dinad: [ 78  97 122 134 135 145 163 176 132 135  78  74  98 126 147 162 160 140
 124 130 137 113  81  87]
dal: [ 78  92 114 129 135 136 144 159 174 172 148 112  80  72  86 108 160 140
 125 131 137 114  82  86]
pak: [ 78  97 122 134 135 145 163 176 158 115  78  74  98 126 147 162 160 140
 124 130 137 113  81  87]
tuf: [ 78  92 114 129 176 163 135 135  78 132 145 112  80  72 124 140 147 162
 160 162 152 133 125 130]
[140 125 131 137 114] : dal
[ 78  97 122 134 135 145 163 176 158 115  78  74  98 126 147 162 160 140
 124 130 137 113  81  87] : pak
[ 78  97 122 134 135 145 163 176 132 135  78  74  98 126 147 162 160 140
 124 130 137 113  81  87] : dinad
[ 97 122 134 135 145 163 176 158 115  78] : pak
[135 145 163 176 132 135  78] : dinad

mufop: [129 109 123 130 124]
lik: [129 109 123 130 110]
tuf: [128 136 129 131 111]
vufu: [134 124 134 125 130]
reme: [173 179 147 123 155]
dinad: [145 114 103  83  87]
tobel: [119 113 147 123 123]
Dafuf: [131 129 128 136 115]
[173 179 147 123 155] : reme
[128 136 129 131] : tuf
[131 129 128 136] : Dafuf
[179 147 123] : reme

vufu: [138 126 134  91 120  82 128 144 102 109]
lik: [123 131 131 129 124 134 146 143 153 114]
reme: [137 126 127 120 128 120 127 129 123 127]
kun: [115 131 126 146 114 153 129 124 143 134]
tobel: [137 131 127 142 127 133 128 132 132 126]
Dafuf: [135 127 127 128 136 126 127 127 125 128]
dal: [146 124 126 121 125 115 126 129 127 124]
pak: [122 134 133 132 120 124 129 137 126 121]
[146 114 153 129 124 143 134] : kun
[131 131 129] : lik

tobel: [134 132 135 151  89 132 125 109 129 116]
vufu: [157 120 141 155 149 124 126 145 122 124]
Gim: [102 149 125 140 120 119 113  97 124 121]
kun: [144 141 143 137 140 139 147 139 124 162]
dinad: [130 126 111 155 145 122 149 126 124 157]
lik: [126 152 140  90 117 140 136 138 120 135]
Dafuf: [104 123 114 114 133 130 155 143 127 102]
reme: [104 123 114 114 123 130 155 143 127 102]
dal: [105 130 121 110 115 130 158 140 135 104]
mufop: [125 110 130 119 149 135 150 157 123 107]
pak: [135 136 137  85 113 138 129 144 133 131]
[123 114 114 123 130 155 143 127 102] : reme
[144 133 131] : pak
[155 145 122 149 126 124] : dinad

lik: [118 152 132 115  88 147 104  90 156 141 142 130 129 129 136 108 143 123
 160 128 126 154 176  89 147]
dal: [122 148 125 131 104 134 102 104 151 141 129 129 136 142 130 119 150 133
 165 132 139 161 167  89 155]
pak: [134 140 160 160  90 135 107  92 159 125 120 138 125 150 133 111 146 127
 150 116 130 148 164 113 165]
Dafuf: [119 152 127 133 100 130  99 107 151 118 136 142 138 141 115 120 152 128
 160 134 140 160 161  90 149]
[141 142 130 129 129 136] : lik
[134 140 160 161  90] : Dafuf
[160 134 140 160 161] : Dafuf
[122 148 125 131 104 134 102 104 151 141 129 129 136 142 130 119 150 133
 165 132 139 161 167  89 155] : dal
[156 141 142 130 129 129 136] : lik
[119 150 133] : dal

Gim: [132 129 124 129 124 134 129 130 126 132 128 140 125 122 126 129 138 128
 131 121 121 135 131 131 124 124 129]
tuf: [139  96 158 148 131 126 147 139  82 111 139 135 125 146 120 125 112 150
 120  89 122 130 122 124 153 134 154]
dal: [121 135 130 131 124 117 152 138  71 112 125 128 128 155 123 131 121 158
 122  75 127 135 123 129 154 134 153]
[121 135 131 131 124] : Gim
[154 134 153] : dal
[129 138] : Gim
[128 131 121 121 135 131 131 124] : Gim

dinad: [126 120 125 122 156 144 125 136  91 127 126 140]
Dafuf: [ 93 122 126 123 113 136 127 131 158 113 184 134]
lik: [119 112 122 118 148 143 125 132 105 119 139 145]
mufop: [150 142 135 139 109 113 134 118 149 142 106 113]
[ 93 122 126 123 113 136 127] : Dafuf
[148 143] : lik

dinad: [126 113 133 125 134 132 139 130 131 129 128 121 128 129 125 134 132 136
 127 123 137 123]
dal: [138 131 132 131 138 125 127 137 132 126 129 132 132 136 135 126 127 135
 125 132 127 136]
lik: [123 127 128 116 129 127 125 119 130 130 132 135 129 107 122 123 125 133
 132 138 125 131]
vufu: [124 132 128 133 130 130 122 132 125 130 140 125 119 129 132 134 129 127
 126 138 133 136]
tuf: [121 128 128 105 128 124 123 114 134 131 137 132 129  96 121 114 124 138
 134 145 121 131]
tobel: [114 122 144 113 117 134 171 123 101 124 127 126 127 113 139 147 122 133
 124 147 125 119]
Gim: [120 140 128 106 137 123 144 128 129 122 128 130 121 123 132 130 129 121
 127 124 131 125]
mufop: [117 127 132 137 125 132 139 127 134 127 129 128 117 129 127 132 124 134
 138 145 132 130]
[129 127 132 124 134 138] : mufop
[124 138 134 145] : tuf
[126 127 113 139 147 122 133 124 147 125 119] : tobel
[128 116 129] : lik
[138 125 127 137 132 126] : dal
[134 171 123 101 124 127 126 127 113] : tobel

dal: [ 97 156 129  98 136]
Gim: [136 137  93  96  72]
tuf: [138 139  96  93  72]
Dafuf: [128 154  78  97  80]
pak: [128 154  78  97 111]
lik: [103 156 120  92 111]
kun: [ 98  80 100  81  74]
tobel: [148 124  85 100  95]
dinad: [102 163 108 100 137]
reme: [111 144 129 116 127]
[93 96 72] : Gim
[97 80] : Dafuf
[103 156 120  92] : lik
[137  93  96  72] : Gim

kun: [130  99 123 169 132]
vufu: [135 127 125 172 124]
reme: [126 129 135 126 133]
tuf: [120 130 138 132 136]
pak: [131 125 169 124 134]
[127 125 172 124] : vufu
[169 132] : kun
[125 172 124] : vufu
[123 169] : kun
[135 126] : reme
[127 125 172] : vufu

tuf: [115 122 109 138 140 147 124 104 119 131 146 116]
Dafuf: [150 136 117 115 129 133 138 137 124 129 104 104]
vufu: [135 125 127 136 127 120 111 139 129 122 118 111]
reme: [145 107 115 142 131 127 112 147 150 125 126 105]
Gim: [115 122 109 138 140 147 124 104 119 131 134 121]
pak: [158 128 111 146 117 144 124 118 148 124 148 136]
lik: [150 125 126 106 109 135  78 140 131 145 133 127]
mufop: [139 142 149 120 102 143  96 153 143 136 120 123]
dinad: [125 121 150 125 109 135  78 140 131 120 133 127]
[126 106] : lik
[125 121 150 125 109 135  78 140 131 120 133 127] : dinad
[150 125 126 105] : reme

dinad: [109 181 147 170]
dal: [ 79 132 110 181]
pak: [161 175 147  85]
reme: [180 141 126 137]
[175 147] : pak
[161 175 147] : pak
[110 181] : dal
[180 141] : reme
[147 170] : dinad

Dafuf: [120 120 124 124 126 123 138 121 136 135 118 127 126 132 136 106 116 128
 117 127 117 148 131 128 114 134 140]
Gim: [128 128 126 128 127 128 128 129 128 128 128 130 130 128 129 127 128 128
 127 128 127 128 128 127 126 130 127]
pak: [127 128 129 129 128 128 127 127 127 128 121 130 129 128 129 128 127 128
 128 128 128 128 127 127 130 128 128]
reme: [131 125 119 131 130 129 133 127 121 120 138 140 133 136 129 117 134 133
 117 132 125 124 133 119 127 135 117]
dinad: [128 127 128 128 128 127 128 129 128 128 123 130 126 129 128 127 128 130
 129 129 128 128 127 129 125 130 128]
vufu: [128 130 130 128 127 127 128 128 127 113 135 172 123 147 124 121 125 110
  90 152 129 121 117 140 150 124 119]
mufop: [128 125 129 128 129 128 128 130 128 128 128 133 126 128 131 129 128 130
 129 127 128 128 128 130 128 127 129]
dal: [129 126 128 130 128 128 128 126 129 127 128 129 126 128 128 128 128 126
 128 128 129 128 127 126 125 128 128]
[127 127 128 128 127 113 135 172 123] : vufu
[128 130 130 128 129 127 128 128 127] : Gim
[128 127 128 128 128 127 128 129 128 128 123 130 126 129 128 127 128 130
 129 129 128 128 127 129 125 130 128] : dinad
[128 127 127 128 128 127] : vufu
[128 128 126 128 127 128 128 129 128 128 128 130 130 128 129 127 128 128
 127 128 127 128 128 127 126 130 127] : Gim

pak: [121 112 140 139 116  93 122 100 148 130  99]
Gim: [122 121  93 116 140 112 139 100 148 130  99]
reme: [121 112 140 139 116  93 131 100 148 130  99]
[140 139 116  93 122] : pak
[121 112 140 139 116  93 122] : pak

Gim: [131 155 149 141 151 163 153 129 143  89 118 102 115 133 113 140 128 154
 124 115  86 103 127 113 130 124 131 159 115 148 116  85 118 127 145 132
 158 108 104 138  99 118 114 134 130 154 102 149 154 109 114  99 106 113
 146 153  75]
tobel: [112 129 144 117 135 136 114 117 124 138 118 139 138 123 119 133 117 129
 142 143 142 118 133 145 120 117 134 146 129 114 130 122 106 129 121 126
 124 131 118 120 126 115 128 130 126 115 127 147 123 144 126 138 151 137
 117 131 147]
vufu: [144 133 154 153 120 132 135 143 123 100 113  96 125 123 111 149 131 129
 110 114 130 114 123 128 129 130 116 134 129 155 112 132 137 145 132 127
 141 112 113 112 108 121 113 125 131 145 107 151 131 111 104 109 112 129
 155 107 121]
[145 132 127] : vufu
[131 159 115 148] : Gim
[154 124 115  86] : Gim
[128 129 130 116 134 129 155 112 132 137 145 132] : vufu

kun: [104 145 128 103 147 160 129]
reme: [121 143 145 143 137 124 141]
Gim: [126 133  85 122 124 137 141]
lik: [121 121 136 121 134 128 120]
dinad: [132 157 110 150 124 130 154]
vufu: [117 134 122  89 137 170 127]
pak: [104 145 128 103 147 160 130]
tuf: [129 142 124 153 127 113 140]
[145 128 103 147 160 130] : pak
[129 142 124 153] : tuf
[137 124 141] : reme
[137 170] : vufu

lik: [145 112 133 123 127 129 125]
pak: [105 103 128 106 124 127 101]
dinad: [143  88 157 181 144 135 113]
reme: [107  87 111 153 100  97 108]
mufop: [127 106 128 124 103 105 110]
[103 128] : pak
[ 87 111 153 100  97 108] : reme
[127 106 128 124 103 105] : mufop
[127 106] : mufop
[ 87 111 153] : reme

dal: [ 87  79 110 162]
dinad: [173 131 129  80]
pak: [ 96 108 163 151]
tobel: [143 157  78  80]
kun: [140 110  85 143]
lik: [124 144 175 172]
Dafuf: [160 140 144 152]
tuf: [160 134 175 168]
reme: [131 157 101 157]
mufop: [148 138  80 138]
[143 157] : tobel
[143 157  78] : tobel
[160 134 175] : tuf
[110  85] : kun
[173 131] : dinad
[160 134] : tuf
[163 151] : pak

mufop: [126 125 127 128 127 132 124 134 126 129 127 142 127 133 126 141 130 151
 124 130 127 129]
kun: [145 128 107 129 138 112 144 139 146 136 147 119 149 146 130 120 135 105
 163 127 180 131]
Dafuf: [103 123 134 131 126 104 131 143 131 121 127 128 126 114 132 128 136 116
 128 128 132 135]
tobel: [135 129 123 124 117 126 134 139 132 117 119 125 127 124 129 138 116 129
 132 132 123 120]
reme: [123 144 133 125 130 138 133 136 130 130 125 119 120 131 117 130 120 125
 132 135 132 129]
tuf: [121 127 130 138 125 136 130 133 133 116 122 128 127 130 136 128 131 121
 132 130 119 130]
dinad: [128 118 120 131 135 123 130 141 128 130 129 127 122 127 128 123 132 126
 126 122 130 125]
lik: [127 118 127 130 130 126 125 132 130 123 127 127 120 131 128 129 127 131
 126 130 129 129]
pak: [122 128 124 130 136 128 131 121 132 130 119 130 128 128 129 123 129 123
 129 132 125 128]
Gim: [129 117 115 114 132 125 131 124 115 122 117 135 126 141 139 129 136 141
 119 131 126 145]
[122 128 127 130 136 128 131 121 132 130 119 130] : tuf
[117 115 114 132 125 131 124 115 122 117 135] : Gim
[126 134] : tobel
[130 126 125 132 130] : lik
[130 138 125 136 130 133 133] : tuf
[129 127 131 126 130 129] : lik
[103 123 134 131 126 104 131 143 131 121 127 128 126 114 132 128 136 116
 128 128 132 135] : Dafuf

kun: [180 152 182 143 177 102 138 118  88 120 104 122  84 176 155 138 119 156
  90 113  98 110 143 173  83 112 105 139 160 129 149  72 168 181  96  81
 163 153  87  78 123 128 105  74 114  99 170 159 102 125 165]
tobel: [162  88 157 137  82 153 138  89  80 177 143 175 114 180 140  74  96 107
  75 170 125 150 165 161  98  86 152 169  86 176 158 129  75 146 147  78
 163 154 166 136 180  81 137 151 156 173  99 160 130 148 131]
Gim: [ 94 174 111 164 166 171 160 152 183 161 140 170 162 129 146 156 132  97
 143 117 173 159 144 173  96  74 130 104 119 150 107  78 151  79 119 141
 122  95  86 173 128 129 161  93 172 113 162 130 119 143 121]
lik: [ 94 174 111 164 166 171 160 152 183 161 140 170 162 129 146 156 132  97
 143 117 173 159 144 173  96  74 130 104 119 150 145 172  80 173  77 105
 181 148 183  73 108 168  85 163 110  83  96  87 113  94 157]
tuf: [115 126 166 173 144  89 121 142 149 141  79 119  97  93 145 142 153 156
 141  75  89 183 108 152 162  91 181 101 140  76  74 111 100 122 151  88
 105 157 125  96 137 107 107  78 120 157  79  81 179 171  98]
dinad: [138 120 110 142  89 112 146 128 150  93  79 127 163 171  81 153 139  86
  74  81 139 109  96 123  98 125 108 163 137 149 167 131 105 121  83 158
 176 173 162 124 136 138  85 180 135 161 176 122 167  84 165]
mufop: [112 105 140  89  80 177 143 177 114 177 143 175 114 180 140  74  96 107
  75 170  92 150 165 161  98  86 152 169  86 176 158 129  75 146 147  78
 163 154 166 136 180  81 137 151 156 173  99 160 130 148 131]
[162  88 157 137  82 153 138  89  80 177 143 175 114 180 140  74  96 107
  75 170 125 150 165 161  98  86 152 169  86 176 158 129  75 146 147  78
 163 154 166 136 180  81 137 151 156 173  99 160 130 148 131] : tobel
[139 160 129 149] : kun
[ 82 153 138  89  80 177 143 175 114] : tobel
[181 148 183  73 108 168  85 163 110  83] : lik
[112 105 139] : kun
[100 122 151] : tuf
[113 162] : Gim

lik: [139 135 142 124 115 131 113 103 115 153 137 114 135 136 112 133 145 149
 148 102 119 114 146 133 129 117 166 124 100]
tobel: [117 138 127 130 136 126 123 116 134 124 126 118 132 134 130 132 123 128
 137 123 115 139 128 135 135 113 128 140 134]
pak: [130 133 139 119 117 135 138 127 114 124 135 140 125 113 111 129 131 107
 113 126 116 131 123 140 125 124 142 122 130]
dal: [134 129 124 141 137 118 101 104 140 158 128  93 137 160 142 127 140 180
 176 100 140 105 154 114 133 127 150 136  95]
kun: [140 133 119 141 162 104 140  87 152 112 126 101 142 140 125 139 127 137
 162 115  92 147 130 132 153  95 122 161 128]
Dafuf: [165 122 139 131 101 151 125 127 143 120 132 148 101 126 126 131 128 126
 104 154 140 114 158 108 120 144 157 120 143]
Gim: [131 136 139 124 116 161  92 136 138 124 109 137 138 135 146 141 116 114
 114 139 130 137 134 139 118 108 140 136 167]
mufop: [122 139 139 128 135 131 149 126 119 115 144 142 112 110 123 120 131  93
 127 117 120 120 118 140 126 142 158 129 129]
tuf: [131 129 129 120 122 135 113 134 114 134 133 122 121 130 130 123 117 124
 125 123 125 140 123 142 125 125 128 125 128]
reme: [127 125 131 110 113 145 142 139 111 109 135 161 129 108 110 138 122  92
  91 148 113 147 116 134 126 122 114 122 157]
[117 138 127 130 136 126 123 116 134 124 126 118 132 134 130 132 123 128
 137 123 115 139 128 135 135 113 128 140 134] : tobel
[111 109 135 161 129 108 110 138] : reme
[140 134] : tobel

tobel: [150 155 150 152 122 154 160 150]
pak: [117 151 139 110 127 111 126 124]
vufu: [139 117 110 151 134 128 135 129]
[139 117 110 151] : vufu
[154 160] : tobel
[135 129] : vufu
[150 155 150 152 122] : tobel
[134 128 135] : vufu
[117 151] : pak

reme: [124 138 126 122 111 102 146 131  89 133 121]
vufu: [124 117 119 111 145 122 146 131  89 101 121]
Gim: [128 122 119 117 111 145 148 165 104  82  89]
lik: [125 109 122 102 111 126 138 160 124 111  89]
[122 119 117 111 145] : Gim
[122 119 117 111 145 148 165 104] : Gim
[122 102 111 126] : lik

lik: [100 104 144 132 128  86]
tobel: [127 145 131 142 145 136]
kun: [118 159 139 139 141 131]
Gim: [118 141 139 139 141 131]
dal: [141 139 142 142 146 112]
[118 141 139 139 141 131] : Gim
[118 159 139 139 141 131] : kun
[139 142 142] : dal
[159 139] : kun

Dafuf: [119 126 130 124 130 131 128 124]
dinad: [158 102 154 110 135  97 143 124]
lik: [123 127 129 126 129 129 128 126]
Gim: [160  96 138 129 121 122  81 112]
tobel: [126 127 129 127 128 129 128 127]
pak: [116 125 131 122 130 132 129 123]
mufop: [126 102 154 142  95 141 131 140]
[131 140] : mufop
[130 131 128 124] : Dafuf
[126 102 154 142  95 141 131 140] : mufop

vufu: [114 172 137 160 165 174 173 147 137]
tuf: [ 85 123 182  99 173 108  82 129 102]
dinad: [165 114 172 137 160 165 177 105 153]
[123 182  99 173 108  82 129 102] : tuf
[114 172 137 160 165 177] : dinad
[174 173 147 137] : vufu

tuf: [133 137 137 114 113 119 122]
mufop: [153 103 174 135 128 121 136]
tobel: [115 136 142 129 101 132 126]
Dafuf: [135 118 149 117 114 122 136]
vufu: [115 118 163 121 101 124 149]
dal: [141 109 106 141 176 125  91]
dinad: [122 149 118 111 114 118 142]
lik: [114 156  92 121 130 130 102]
reme: [120 142 167 119  78 134 156]
pak: [128 125 128 135 115 138 137]
[149 118 111 114 118 142] : dinad
[149 118] : dinad
[125 128 135] : pak
[128 135 115 138 137] : pak

dinad: [124 135 119 140 127 124 126]
pak: [127 133 125 128 131 131 127]
tuf: [130 145 119 126 132 139 127]
Dafuf: [130 126 130 130 127 123 128]
lik: [128 134 119 124 127 140 126]
Gim: [125 140 103 112 112 162 124]
tobel: [126 133 125 128 131 131 127]
reme: [129 135 115 132 140 134 125]
dal: [130 128 129 134 138 122 127]
[140 126] : lik
[119 124 127 140] : lik
[128 129] : dal
[130 145 119 126] : tuf
[132 139] : tuf
[125 140] : Gim
[125 140 103] : Gim

kun: [148 154 167 166 158 135 108 143 110 123 181 132 108 155 137 121 121]
Dafuf: [141 152 141 161 139 135 112 146 153 128  95 125 118 148 140 127 126]
vufu: [121 120 121 116 123 135 133 122 119 127 147 129 132 120 124 129 131]
mufop: [121 148 140 141 163 135 115 124 123 110 108 139 109 142 125 118 121]
Gim: [142 150 157 161 151 135 111 143 151 120 160 131 112 155 139 124 124]
lik: [142 150 157 161 151 135 111 143 151 120 160 131 112 155 139 132 128]
[123 110] : mufop
[118 148 140] : Dafuf
[120 121] : vufu
[142 150 157 161 151 135 111 143 151 120 160 131 112 155 139 124 124] : Gim

reme: [154 110 157 160 126]
Gim: [111 139 148 145 138]
dinad: [157 150 108 114 145]
dal: [128 152 113 114 145]
vufu: [125 104 103  92 151]
kun: [108 115 145 113 116]
mufop: [130 152 106 109 144]
tuf: [132 163  88 106 104]
tobel: [115 148  81  91 141]
lik: [122 156 135 150  83]
Dafuf: [150 110 144 127 145]
[150 108] : dinad
[108 114 145] : dinad

